Each row has a name. After each piece below comes the name of the row it's from, unless a question asks for something else. Each question is about the rows just above it. Places in a row count from 1.

(151): [-18   7 -14 -16 -11  47   7  39  -2  15 -15   1   9 -35  10   9 -22  28
   7  29 -20  17  16 -21   4  12   9 -19  -1 -33 -25   5 -10   7  49 -17
 -22  45 -21  19  -1  24 -29  23  16  -7 -15  14  -7  -5 -11 -26   1   4
   0 -54 -36 -26  24]
(31): [ -7  19  -1 -34  35 -35 -14 -34  25  -7   8 -14  30 -12  23 -12   6  -8
 -45 -11   3  30  12  19   6   9  10   3  32 -22   3  17   7 -10   5  -3
  19   5 -13 -11  11 -21   8   6  18 -12  -3  -5   2  -3   9   2  10  -3
   0 -12  14 -20  14]
(8): [-54  -6 -28 -22 -36  35  16  36  -2   0 -31   6  31 -51  18  28 -68  35
 -18  45 -27  15  35  -5  37 -22  -2   1  12 -54 -56  15  10  38  21 -44
 -12  70  -8  85  27  44 -21  -7  22  -4 -24  56 -15 -18 -21 -24 -29   3
  26 -61 -43  -8 -11]
(47): [-34 -12 -33  10 -31  -1  13  14   4  12 -21  16  17 -29 -17  28 -36  13
   3  23 -16 -29   5  -2  24 -15  -6   1   1   2 -22 -11  -3  22   3 -12
 -24  18   9  39   1  34 -18  -9 -12   9  -6  24  -5  -4 -15  -9 -20   4
   9  -8 -28  16 -17]
(54): [ -7  19  -1 -34  35 -35 -14 -34  25  -7   8 -14  30 -12  23 -12   6  -8
 -45 -11   3  30  12  19   6   9  10   3  32 -37 -29  25  35   0 -29 -20
  11  18 -12  29  50 -14   6 -15  12 -13  19  13  24  12  12  31 -22 -10
  -4   9   0   4  -8]
(26): [ 15  11  24 -17  21 -16  -8  -2  -2 -13  12 -15  -6  11  22 -18  12  -1
 -10  -9   6  34   7   0 -11   9   7  -2   5 -22   3   0  -4   3  12  -4
  -4   9  -2   6  -4   8  -5   4   3   1  -5   5  -6  -4  -5 -10   1   2
   4 -12  -7  -5   3]
(144): [ -1   2  -8   1   7 -15  -3 -23  12   4   2   1   9   2  -8   1   7 -12
 -10 -10   5 -13  -5  11   3  -1   1   4   8  11  -2  -2   9   0 -23   1
  -4 -10   6   3  11  -2   2 -11 -12   2  14  -1  13   9   4  18 -11  -2
  -6  25   3  18 -13]
which: [ -1   2  -8   1   7 -15  -3 -23  12   4   2   1   9   2  -8   1   7 -12
 -10 -10   5 -13  -5  11   3  -1   1   4   8  11  -2  -2   9   0 -23   1
  -4 -10   6   3  11  -2   2 -11 -12   2  14  -1  13   9   4  18 -11  -2
  -6  25   3  18 -13] -> (144)
which: [ 15  11  24 -17  21 -16  -8  -2  -2 -13  12 -15  -6  11  22 -18  12  -1
 -10  -9   6  34   7   0 -11   9   7  -2   5 -22   3   0  -4   3  12  -4
  -4   9  -2   6  -4   8  -5   4   3   1  -5   5  -6  -4  -5 -10   1   2
   4 -12  -7  -5   3] -> (26)
Row and place of [56] in the named rows: -> (8), 48

(114): [ 70  36 -56 -59  11]
(7): [-27  67 -65  29 -45]
(120): [  2 -41  17  52  49]
(36): [-44  36 -56 -59  -7]
[-45] is at row and place -> (7), 5
Row and place of [-41] in the named rows: -> (120), 2

(73): [-19  31 -28 -13   5]
(48): [-38  56 -22 -17  -7]
(42): [-39  67 -40 -23 -29]
Row and place of [-39] in the named rows: -> (42), 1
Where in the named rows is [-23]? -> (42), 4
Where in the named rows is [-22]? -> (48), 3
Where in the named rows is [-28]? -> (73), 3
Row and place of [-19] in the named rows: -> (73), 1

